[[119 121 139 121 124 121 125 137 121 132]
 [128 126 132 131 125 125 124 130 124 140]
 [130 121 146 130 129 127 117 139 120 157]
 [137 121 142 125 142 140 126 142 128 137]
 [127 113 150 113 134 129 114 144 117 135]
 [120 119 157 115 134 128 125 151 121 137]
 [119 123 147 122 131 127 134 147 124 137]
 [149 132 122 145 140 144 127 124 135 149]
 [130 127 149 133 137 135 129 144 128 156]]
=>
[[119 139 124 125 121]
 [128 132 125 124 124]
 [130 146 129 117 120]
 [137 142 142 126 128]
 [127 150 134 114 117]
 [120 157 134 125 121]
 [119 147 131 134 124]
 [149 122 140 127 135]
 [130 149 137 129 128]]

[[132 137 108 140 118 113 121]
 [136 130 143 144 140 123 132]
 [125 119 150 119 139 142 136]
 [118 124 115 108 116 137 125]
 [138 132 140 149 139 119 131]]
=>
[[132 108 118 121]
 [136 143 140 132]
 [125 150 139 136]
 [118 115 116 125]
 [138 140 139 131]]

[[133 130 131 132 127 130 118 126]
 [125 119 128 122 125 126 127 123]
 [131 136 134 134 129 130 119 127]
 [127 128 124 126 133 127 124 131]
 [125 131 127 130 128 127 148 127]
 [128 128 130 133 127 124 116 129]
 [128 128 124 124 131 129 143 123]
 [138 133 130 128 135 128 124 132]
 [134 124 132 117 128 126 150 129]
 [140 129 127 128 125 128 120 123]]
=>
[[133 131 127 118]
 [125 128 125 127]
 [131 134 129 119]
 [127 124 133 124]
 [125 127 128 148]
 [128 130 127 116]
 [128 124 131 143]
 [138 130 135 124]
 [134 132 128 150]
 [140 127 125 120]]

[[134 136 138 122 124 142 148]
 [127 134 126 127 120 141 149]
 [135 143 126 123 131 129 145]
 [126 142 133 116 128 133 150]
 [134 135 137 117 125 132 139]
 [130 133 129 127 122 134 152]
 [131 140 138 124 117 131 149]
 [133 141 135 118 126 140 143]]
=>
[[134 138 124 148]
 [127 126 120 149]
 [135 126 131 145]
 [126 133 128 150]
 [134 137 125 139]
 [130 129 122 152]
 [131 138 117 149]
 [133 135 126 143]]

[[131 107 111 131 138 132 115 133]
 [128 128 112 128 137 132 115 133]
 [131 109 128 130 136 132 115 133]
 [128 108 112 131 137 132 115 128]
 [132 110 114 130 136 128 128 134]
 [131 128 111 128 137 132 115 133]
 [131 106 110 131 138 132 115 133]
 [128 108 113 130 136 132 115 128]
 [128 109 113 130 128 128 115 128]
 [131 108 112 131 137 132 115 133]
 [131 107 111 131 128 132 115 128]]
=>
[[131 111 138 115]
 [128 112 137 115]
 [131 128 136 115]
 [128 112 137 115]
 [132 114 136 128]
 [131 111 137 115]
 [131 110 138 115]
 [128 113 136 115]
 [128 113 128 115]
 [131 112 137 115]
 [131 111 128 115]]

[[118 157 105 116]
 [138 117 119 153]
 [141 112 127 148]
 [137 122 113 154]
 [145 109 132 144]
 [116 129 138 118]
 [123 109 147 136]
 [134 144 105 127]
 [113 128 145 114]]
=>
[[118 105]
 [138 119]
 [141 127]
 [137 113]
 [145 132]
 [116 138]
 [123 147]
 [134 105]
 [113 145]]

[[151 114 132 125 131]
 [126 128 130 124 123]
 [156 134 129 132 107]]
=>
[[151 132 131]
 [126 130 123]
 [156 129 107]]

[[134 130 127 125 143 133 130 130 124 127 117 132 131 129]
 [108 124 153 109 142 121 121 141 123 124 135 143 156 125]
 [134 124 125 126 130 133 126 131 122 128 117 124 131 135]]
=>
[[134 127 143 130 124 117 131]
 [108 153 142 121 123 135 156]
 [134 125 130 126 122 117 131]]
---
[[144 118 126 128]
 [158 138 104 130]
 [121 138 116 137]]
=>
[[128 130 137]
 [126 104 116]
 [118 138 138]
 [144 158 121]]

[[130 133 128 124 123 115 129 123 131 132 133 140 130 124]
 [127 123 121 125 134 105 129 126 150 129 132 133 131 118]
 [128 132 135 135 140 119 130 136 114 125 129 142 128 127]
 [131 123 127 132 129 132 130 131 124 122 131 119 127 120]
 [124 120 118 124 108 117 127 128 135 123 127 127 124 129]
 [133 119 131 138 135 145 128 125 119 122 125 126 126 132]]
=>
[[124 118 127 120 129 132]
 [130 131 128 127 124 126]
 [140 133 142 119 127 126]
 [133 132 129 131 127 125]
 [132 129 125 122 123 122]
 [131 150 114 124 135 119]
 [123 126 136 131 128 125]
 [129 129 130 130 127 128]
 [115 105 119 132 117 145]
 [123 134 140 129 108 135]
 [124 125 135 132 124 138]
 [128 121 135 127 118 131]
 [133 123 132 123 120 119]
 [130 127 128 131 124 133]]

[[103 138]
 [107 139]
 [129 114]
 [142 116]
 [147 113]
 [117 117]
 [106 139]
 [131 113]]
=>
[[138 139 114 116 113 117 139 113]
 [103 107 129 142 147 117 106 131]]

[[129 124 121 131 120 129 129 124 125 126 143 128]
 [128 136 130 128 138 131 122 124 129 129 128 129]
 [129 154 130 126 103 127 141 126 124 125 128 129]
 [128 124 125 125 119 127 109 127 136 133 132 127]
 [127 145 128 129 137 129 126 124 131 129 126 127]]
=>
[[128 129 129 127 127]
 [143 128 128 132 126]
 [126 129 125 133 129]
 [125 129 124 136 131]
 [124 124 126 127 124]
 [129 122 141 109 126]
 [129 131 127 127 129]
 [120 138 103 119 137]
 [131 128 126 125 129]
 [121 130 130 125 128]
 [124 136 154 124 145]
 [129 128 129 128 127]]

[[111 132]
 [137 141]
 [116 146]
 [116 114]
 [127 107]
 [117 148]
 [120 128]
 [109 146]
 [139 105]
 [148 107]
 [106 146]]
=>
[[132 141 146 114 107 148 128 146 105 107 146]
 [111 137 116 116 127 117 120 109 139 148 106]]

[[119 154 112 153 108 123 147 139 154 116 124]
 [150 133 129 105 145 136 126 135 105 120 152]
 [153 117 112 131 107 140 153 136 143 152 126]]
=>
[[124 152 126]
 [116 120 152]
 [154 105 143]
 [139 135 136]
 [147 126 153]
 [123 136 140]
 [108 145 107]
 [153 105 131]
 [112 129 112]
 [154 133 117]
 [119 150 153]]
---
[[128 128 130 125 135 122 128 136 127]
 [130 105 119 117 122 127 110 128 142]
 [131  98 117 131 130 109 148 133 139]
 [123 113 128 131 122 122 147 126 132]
 [117 143 138 112 131 147 128 139 131]]
=>
[[136 127 128 128 130 125 135 122 128]
 [128 142 130 105 119 117 122 127 110]
 [133 139 131  98 117 131 130 109 148]
 [126 132 123 113 128 131 122 122 147]
 [139 131 117 143 138 112 131 147 128]]

[[129 127 125 123 128 124 125 125 124]
 [149 132 148 140 114 107 101 125 148]
 [102 106 152 150 153 101 113 144 102]
 [119 154 121 150 110 124 136 103 118]
 [132 128 131 124 126 127 128 129 120]
 [130 129 125 129 124 132 123 128 127]
 [127 128 130 128 127 122 130 127 127]]
=>
[[125 124 129 127 125 123 128 124 125]
 [125 148 149 132 148 140 114 107 101]
 [144 102 102 106 152 150 153 101 113]
 [103 118 119 154 121 150 110 124 136]
 [129 120 132 128 131 124 126 127 128]
 [128 127 130 129 125 129 124 132 123]
 [127 127 127 128 130 128 127 122 130]]

[[139 141 145 111 122 144 118 124 102 142 151]
 [108 119 104 123 148 110 126 134 151 123 113]]
=>
[[142 151 139 141 145 111 122 144 118 124 102]
 [123 113 108 119 104 123 148 110 126 134 151]]

[[129 108 139 106 118 104 132 127 146]
 [106 154 110 101 103 116 121 122 107]]
=>
[[127 146 129 108 139 106 118 104 132]
 [122 107 106 154 110 101 103 116 121]]

[[126 125 142 115 128 141 123 127 128 125 143 116 130]
 [156 106 128 126 102 125 109 115 103 127 134 130 121]
 [123 126 120 134 128 121 127 130 129 117 127 142 120]
 [128 129 128 128 128 128 128 128 128 128 128 127 128]
 [128 128 127 128 128 128 128 127 128 127 127 129 128]
 [128 128 128 128 128 127 128 128 128 128 128 128 127]]
=>
[[116 130 126 125 142 115 128 141 123 127 128 125 143]
 [130 121 156 106 128 126 102 125 109 115 103 127 134]
 [142 120 123 126 120 134 128 121 127 130 129 117 127]
 [127 128 128 129 128 128 128 128 128 128 128 128 128]
 [129 128 128 128 127 128 128 128 128 127 128 127 127]
 [128 127 128 128 128 128 128 127 128 128 128 128 128]]

[[148 134 149 136 107 134 142 113 111 124 129 127 106]
 [142 139 135 129 116 144 122 113 128 131 140 137 120]]
=>
[[127 106 148 134 149 136 107 134 142 113 111 124 129]
 [137 120 142 139 135 129 116 144 122 113 128 131 140]]

[[109 134 117]
 [118 132 121]
 [103 142 104]
 [122 129 123]
 [129 125 127]
 [140 134 129]
 [141 118 131]
 [113 116 124]
 [148 139 127]
 [134 117 133]]
=>
[[134 117 109]
 [132 121 118]
 [142 104 103]
 [129 123 122]
 [125 127 129]
 [134 129 140]
 [118 131 141]
 [116 124 113]
 [139 127 148]
 [117 133 134]]

[[136 143 146]
 [135 145 154]
 [120 127 133]
 [134 128 118]
 [124 120 110]
 [133 123 120]
 [124 133 142]
 [123 125 129]
 [135 132 128]
 [137 144 150]]
=>
[[143 146 136]
 [145 154 135]
 [127 133 120]
 [128 118 134]
 [120 110 124]
 [123 120 133]
 [133 142 124]
 [125 129 123]
 [132 128 135]
 [144 150 137]]

[[117 128 134 147 139 113]
 [113 105 132 104 123 146]
 [137 126 127 105 120 149]]
=>
[[139 113 117 128 134 147]
 [123 146 113 105 132 104]
 [120 149 137 126 127 105]]
